Below is a small trained network, with its code and all its weights. Each question gives an input and a class and asks what happens when units are switched off, that is, made to give their printed mean instead of their output.

import numpy as np


def w(rows, s, z=0):
    codes = np.array(rows[::2]) - 128.0
    scale = np.full(codes.shape[1], s)
    scale[-1] = z or s
    return codes * scale


def f(y):
    return y / 2 * (1 + np.tanh(0.7978845608 * (y + 0.044715 * y**3)))


def log_softmax(a):
    a = a - a.max(-1, keepdims=True)
    return a - np.log(np.exp(a).sum(-1, keepdims=True))


def net(x, mask):
    res = np.array(x, float).reshape(1, 2) / 4 @ E
    y = f(res @ A[0][:, :-1].T + A[0][:, -1])
    res = res + np.where(mask, y, B[0][:, -1]) @ B[0][:, :-1]
    return log_softmax(res[-1] @ U[:, :-1].T + U[:, -1])


A, B = {}, {}
E = w([
[157,190,139,95,251],'x0',
[169,199,217,190,124],'x1',
],0.011)
A[0] = w([
[131,92,163,228,10,253],'n0',
[175,120,182,165,65,183],'n1',
[123,51,1,35,152,178],'n2',
[168,116,103,65,188,173],'n3',
[149,134,158,155,199,196],'n4',
[145,175,182,110,171,189],'n5',
],0.009,0.0056)
B[0] = w([
[142,69,248,231,83,254],'n0',
[197,124,159,208,68,184],'n1',
[137,153,85,83,138,242],'n2',
[87,107,135,68,183,182],'n3',
[123,108,160,110,127,186],'n4',
[122,104,115,155,111,192],'n5',
],0.015,0.011)
U = w([
[197,93,184,240,39,6],'0',
[170,254,50,52,154,191],'1',
[36,47,120,102,150,169],'2',
],0.0098,0.0013)

Each question gives the input, the list of numbers given to net, and the class t.
The units are the neurons (one row each of A and B). Each row of codes is followed by its name. A weight is (code - 128) times the scale printed after its matrix; where a second scale follows, it is the last column's (A, B and U).
mask holds one flag per neuron, in row order. A switched-off neuron (its flag False) gives its mean, the last column of its row in B, instead of its output. The means were averaged over made-up inputs and are rounded, as every weight is.
A unit's drop is (log p(t) with every unit on - log p(t) with that unit switched off) / (log p(t) with every unit on - log p(t) with every unit switched off).
The circuit of an input: a set's keep is (log p(t) with only the set's units on - log p(t) with every unit switched off) / (log p(t) with every unit on - log p(t) with every unit switched off). Starting from all 6 units, units are removed one at a time, each time the one whose removal leaves the highest keep (on an exact tie, the one counted first), for as long as the keep stays at least 0.8.
units of the circuit, in order: the units of the circuit, biggest drop first
top k neurons: the k neurons with the biggest drops, biggest first
drop of u: that unit's drop, to one decimal
input [7,-1], class 2: units of the circuit, in order : (n3)
input [2,0], class 2: top 2 neurons : (n0; n2)
input [5,-3], class 1: top 2 neurons : (n0; n2)
input [-3,-5], class 2: top 2 neurons : (n1; n2)
input [4,-5], class 1: top 2 neurons : (n0; n2)
input [4,1], class 2: top 2 neurons : (n0; n2)
input [3,1], class 2: top 3 neurons : (n0; n2; n1)
input [-4,-6], class 2: top 2 neurons : (n1; n2)
input [8,1], class 2: drop of n3 : 0.1
input [0,-4], class 1: drop of n0 : 0.3
input [5,-2], class 1: drop of n0 : 1.0
